Below are the code and all the weights of a small trained network. Each question names an input and a class and asks about switching units off, where a switched-off unit gives its printed mean instead of its output.

import numpy as np


def w(rows, s, z=0):
    codes = np.array(rows[::2]) - 128.0
    scale = np.full(codes.shape[1], s)
    scale[-1] = z or s
    return codes * scale


def norm(h):
    return h / np.sqrt((h * h).mean(-1, keepdims=True) + 1e-5)


def f(y):
    return y / 2 * (1 + np.tanh(0.7978845608 * (y + 0.044715 * y**3)))


def log_softmax(a):
    a = a - a.max(-1, keepdims=True)
    return a - np.log(np.exp(a).sum(-1, keepdims=True))


def net(x, mask):
    res = np.array(x, float).reshape(1, 2) / 4 @ E
    u = 0
    for l in range(3):
        y = f(norm(res) @ A[l][:, :-1].T + A[l][:, -1])
        res = res + np.where(mask[u : u + 5], y, B[l][:, -1]) @ B[l][:, :-1]
        u += 5
    return log_softmax(norm(res)[-1] @ U[:, :-1].T + U[:, -1])


A, B = {}, {}
E = w([
[131,140,82,148,7,145,140,104,172,63],'x0',
[28,63,45,88,102,65,63,72,114,241],'x1',
],0.0018)
A[0] = w([
[36,53,6,35,100,41,35,70,133,242,255],'L0N0',
[151,160,62,208,70,158,127,58,173,101,27],'L0N1',
[220,202,178,159,136,238,240,186,155,26,236],'L0N2',
[114,138,18,225,37,156,145,71,238,83,134],'L0N3',
[104,156,116,129,122,116,141,149,109,127,135],'L0N4',
],0.0012,0.00076)
B[0] = w([
[212,188,222,189,108,202,172,188,45,73,250],'L0N0',
[113,84,182,30,186,140,108,164,155,140,124],'L0N1',
[141,67,19,147,154,120,8,139,58,202,218],'L0N2',
[118,40,207,29,178,109,97,107,89,90,162],'L0N3',
[118,112,112,136,149,145,144,100,111,111,129],'L0N4',
],0.0018,0.0021)
A[1] = w([
[56,110,76,84,93,80,127,90,123,211,2],'L1N0',
[152,71,5,107,179,112,69,133,153,149,120],'L1N1',
[139,151,129,166,176,125,126,160,91,180,147],'L1N2',
[133,170,134,164,104,164,193,134,90,137,148],'L1N3',
[114,169,57,172,48,122,142,88,240,101,64],'L1N4',
],0.0031,0.00072)
B[1] = w([
[236,174,68,195,164,206,98,189,138,117,218],'L1N0',
[101,144,190,143,83,127,147,104,116,118,148],'L1N1',
[112,90,126,77,84,136,130,104,150,78,254],'L1N2',
[115,127,161,142,117,129,106,115,148,106,175],'L1N3',
[111,51,135,2,199,147,159,138,114,115,192],'L1N4',
],0.0036,0.0015)
A[2] = w([
[223,190,117,193,175,179,159,195,171,80,113],'L2N0',
[118,140,37,171,103,141,114,152,113,213,54],'L2N1',
[112,121,188,114,102,99,134,107,127,103,245],'L2N2',
[98,133,170,99,251,99,153,136,113,204,57],'L2N3',
[123,182,170,133,210,107,126,137,130,184,66],'L2N4',
],0.0032,0.0012)
B[2] = w([
[111,87,16,158,150,142,47,75,69,243,252],'L2N0',
[177,118,116,185,207,171,81,95,105,105,164],'L2N1',
[107,162,147,157,108,223,101,130,116,161,195],'L2N2',
[133,44,89,4,36,185,170,141,184,2,173],'L2N3',
[126,111,96,80,39,138,136,117,134,84,141],'L2N4',
],0.0029,0.0021)
U = w([
[170,113,57,179,171,165,69,117,77,171,201],'0',
[122,70,120,1,100,163,152,135,134,78,212],'1',
[80,182,234,169,91,149,126,128,110,145,185],'2',
[117,160,118,130,143,31,164,129,166,135,40],'3',
[122,143,124,136,137,41,167,132,162,134,48],'4',
[127,141,128,129,145,35,183,126,151,145,37],'5',
[120,165,121,121,157,45,172,133,171,153,2],'6',
[118,147,126,127,153,52,172,134,155,151,23],'7',
],0.0096,0.0025)

Each question gives the input, the list of numbers given to net, and the class t.
The units are the neurons (one row each of A and B). Each row of codes is followed by its name. A weight is (code - 128) times the scale printed after its matrix; where a second scale follows, it is the last column's (A, B and U).
mask holds one flag per neuron, layer by layer. A switched-off neuron (its flag False) gives its mean, the last column of its row in B, instead of its output. The means were averaged over made-up inputs and are rounded, as every weight is.
A unit's drop is (log p(t) with every unit on - log p(t) with that unit switched off) / (log p(t) with every unit on - log p(t) with every unit switched off).
The circuit of an input: a set's keep is (log p(t) with only the set's units on - log p(t) with every unit switched off) / (log p(t) with every unit on - log p(t) with every unit switched off). Starting from the 12 units with the biggest drops (on a tie, the unit counted first), units are removed one at a time, each time the one whose removal leaves the highest keep (on an exact tie, the one counted first), for as long as the keep stays at least 0.8.
units of the circuit, in order: the units of the circuit, biggest drop first
most important unit: the unit with the biggest drop
k most important neurons: the k neurons with the biggest drops, biggest first
top k neurons in layer l: the k neurons of layer l with the biggest drops, biggest first
drop of u: that unit's drop, to one decimal
input [7,-7], class 0: units of the circuit, in order -> L2N0
input [-7,6], class 1: 3 most important neurons -> L2N3; L0N2; L0N0
input [-7,-5], class 1: 2 most important neurons -> L1N0; L2N3
input [-2,-3], class 2: top 2 neurons in layer 1 -> L1N0; L1N1
input [1,2], class 2: 2 most important neurons -> L0N0; L1N0
input [-7,5], class 1: 3 most important neurons -> L2N3; L0N2; L0N0
input [1,-3], class 2: 4 most important neurons -> L0N2; L1N1; L1N0; L0N0
input [2,-2], class 2: 3 most important neurons -> L0N2; L1N1; L0N0
input [1,-2], class 2: 3 most important neurons -> L1N1; L0N2; L0N0
input [2,0], class 2: 4 most important neurons -> L0N3; L1N0; L1N4; L2N0
input [1,0], class 2: 2 most important neurons -> L1N4; L1N0
input [-1,-1], class 2: 2 most important neurons -> L1N1; L2N0
input [0,0], class 2: drop of L1N0 -> 0.8
input [-5,-3], class 1: most important unit -> L1N0
input [-7,4], class 1: drop of L2N3 -> 0.4
input [5,-7], class 0: drop of L2N0 -> 0.4
input [3,2], class 2: top 2 neurons in layer 0 -> L0N0; L0N3
